Below is a small trained network, with its code and all its weights. Each question gives an input and a target symbol and asks what happens when units are switched off, that is, made to give their printed mean instead of their output.

import numpy as np


def w(rows, s, z=0):
    codes = np.array(rows[::2]) - 128.0
    scale = np.full(codes.shape[1], s)
    scale[-1] = z or s
    return codes * scale


def norm(h):
    return h / np.sqrt((h * h).mean(-1, keepdims=True) + 1e-5)


def f(y):
    return y / 2 * (1 + np.tanh(0.7978845608 * (y + 0.044715 * y**3)))


def softmax(a):
    e = np.exp(a - a.max(-1, keepdims=True))
    return e / e.sum(-1, keepdims=True)


def log_softmax(a):
    a = a - a.max(-1, keepdims=True)
    return a - np.log(np.exp(a).sum(-1, keepdims=True))


def net(x, mask):
    ids = ['Ψβγζθτ'.index(c) for c in x.split()]
    T = len(ids)
    res = E[ids] + P[:T]
    r = norm(res)
    for j in range(2):
        rows = slice(2 * j, 2 * j + 2)
        q, k, v = (r @ M[0][rows].T for M in (Q, K, V))
        z = softmax(np.where(np.tri(T) > 0, q @ k.T / 2**0.5, -1e9)) @ v
        o = O[0][rows]
        res = res + np.where(mask[j], z, o[:, -1]) @ o[:, :-1]
    y = f(norm(res) @ A[0][:, :-1].T + A[0][:, -1])
    res = res + np.where(mask[2:6], y, B[0][:, -1]) @ B[0][:, :-1]
    return log_softmax(norm(res)[-1] @ U[:, :-1].T + U[:, -1])


Q, K, V, O, A, B = {}, {}, {}, {}, {}, {}
E = w([
[200,157,80,110,141,131,195,159,142],'Ψ',
[191,71,196,107,232,194,123,100,162],'β',
[177,71,60,246,156,38,164,62,109],'γ',
[168,175,104,138,142,155,165,112,127],'ζ',
[199,153,127,147,113,111,154,105,111],'θ',
[145,143,109,102,171,111,168,100,112],'τ',
],0.013)
P = w([
[15,57,232,60,44,74,27,167,74],'0',
[156,214,134,144,219,58,136,3,241],'1',
[247,127,28,114,219,101,103,82,245],'2',
[201,110,44,96,205,94,101,31,186],'3',
[198,131,83,132,177,102,117,55,170],'4',
[228,99,16,103,101,205,114,38,177],'5',
[244,113,39,143,75,157,103,76,146],'6',
[199,170,21,100,134,152,169,68,180],'7',
[134,240,79,120,186,165,227,88,161],'8',
[181,196,63,106,129,165,188,105,153],'9',
],0.0039)
Q[0] = w([
[172,126,184,44,172,151,123,101,131],'head 1',
[160,205,82,2,96,129,185,70,134],'head 1',
[199,195,78,45,124,119,229,145,143],'head 2',
[115,89,167,184,138,109,67,156,180],'head 2',
],0.0072)
K[0] = w([
[151,120,202,99,164,182,112,157,178],'head 1',
[142,171,199,2,74,150,110,131,63],'head 1',
[87,112,188,120,102,106,80,182,18],'head 2',
[125,114,64,141,165,144,141,49,159],'head 2',
],0.0092)
V[0] = w([
[53,114,106,160,92,57,82,93,54],'head 1',
[143,11,118,160,98,1,136,166,186],'head 1',
[126,101,94,138,192,56,125,57,74],'head 2',
[86,111,64,89,107,83,253,131,156],'head 2',
],0.0064)
O[0] = w([
[203,92,59,117,170,152,159,94,41,64],'head 1',
[138,162,155,136,87,104,254,97,111,148],'head 1',
[8,83,223,108,155,222,108,150,169,252],'head 2',
[177,90,179,64,155,78,98,176,119,137],'head 2',
],0.01,0.0047)
A[0] = w([
[128,42,135,3,192,155,141,150,24,62],'neuron 1',
[110,158,64,45,95,84,142,100,182,77],'neuron 2',
[134,58,101,212,144,72,235,60,13,217],'neuron 3',
[88,44,182,180,160,87,188,93,73,5],'neuron 4',
],0.0054,0.0015)
B[0] = w([
[110,246,135,189,135,107,113,145,36,136],'neuron 1',
[101,161,132,171,50,73,127,169,146,130],'neuron 2',
[178,159,96,108,170,161,206,50,178,253],'neuron 3',
[158,140,86,127,126,125,112,96,146,182],'neuron 4',
],0.011,0.0082)
U = w([
[215,121,167,100,73,11,138,164,147,214],'Ψ',
[46,144,45,227,45,84,136,109,172,69],'β',
[94,23,196,100,162,161,122,139,213,161],'γ',
[183,75,2,111,138,134,18,124,148,255],'ζ',
[190,75,65,86,164,148,228,39,157,198],'θ',
[197,179,171,112,161,173,114,139,29,42],'τ',
],0.0051,0.00078)

Each question gives the input, a string of symbols that net reads in full, and the target symbol t.
The units are the heads (2 rows each of Q, K, V and O) and the neurons (one row each of A and B). Each row of codes is followed by its name. A weight is (code - 128) times the scale printed after its matrix; where a second scale follows, it is the last column's (O, A, B and U).
mask holds one flag per unit, heads first, then neurons. A switched-off unit (its flag False) gives its mean, the last column of its rows in O or B, instead of its output. The means were averaged over made-up inputs and are rounded, as every weight is.
A unit's drop is (log p(t) with every unit on - log p(t) with that unit switched off) / (log p(t) with every unit on - log p(t) with every unit switched off).
The circuit of an input: a set's keep is (log p(t) with only the set's units on - log p(t) with every unit switched off) / (log p(t) with every unit on - log p(t) with every unit switched off). Starting from all 6 units, units are removed one at a time, each time the one whose removal leaves the highest keep (on an exact tie, the one counted first), for as long as the keep stays at least 0.8.
circuit, biggest first: the units of the circuit, biggest drop first
unit that matters most: the unit with the biggest drop
top k neurons: the k neurons with the biggest drops, biggest first
heads that matter: for each layer, one digit per head in row order, 1 if its drop is at least 0.15 and else 0, layers parted by /
drop of u: that unit's drop, to one decimal
input γ γ θ ζ γ β ζ β Ψ, target γ: heads that matter	01
input τ Ψ ζ Ψ γ τ, target τ: circuit, biggest first	[neuron 1; head 2; head 1]
input ζ γ β β Ψ ζ γ θ, target ζ: heads that matter	10
input τ τ ζ Ψ τ γ θ ζ, target τ: heads that matter	11
input β β γ Ψ Ψ ζ γ ζ, target β: circuit, biggest first	[head 2; head 1; neuron 3]
input τ γ θ τ γ ζ, target τ: circuit, biggest first	[head 1; neuron 1; head 2]
input γ ζ Ψ β θ τ, target γ: heads that matter	00
input γ γ β θ, target γ: heads that matter	01
input β Ψ Ψ Ψ τ ζ γ θ, target β: heads that matter	11
input τ β γ β ζ γ Ψ, target τ: unit that matters most	neuron 1
input β β θ β θ Ψ Ψ Ψ, target β: drop of head 2	0.4
input Ψ Ψ θ Ψ ζ ζ Ψ β θ, target Ψ: drop of neuron 3	0.1
input γ γ Ψ Ψ Ψ γ γ τ θ, target γ: drop of neuron 2	0.0
input ζ Ψ τ γ β γ γ τ, target ζ: top neuron	[neuron 3]
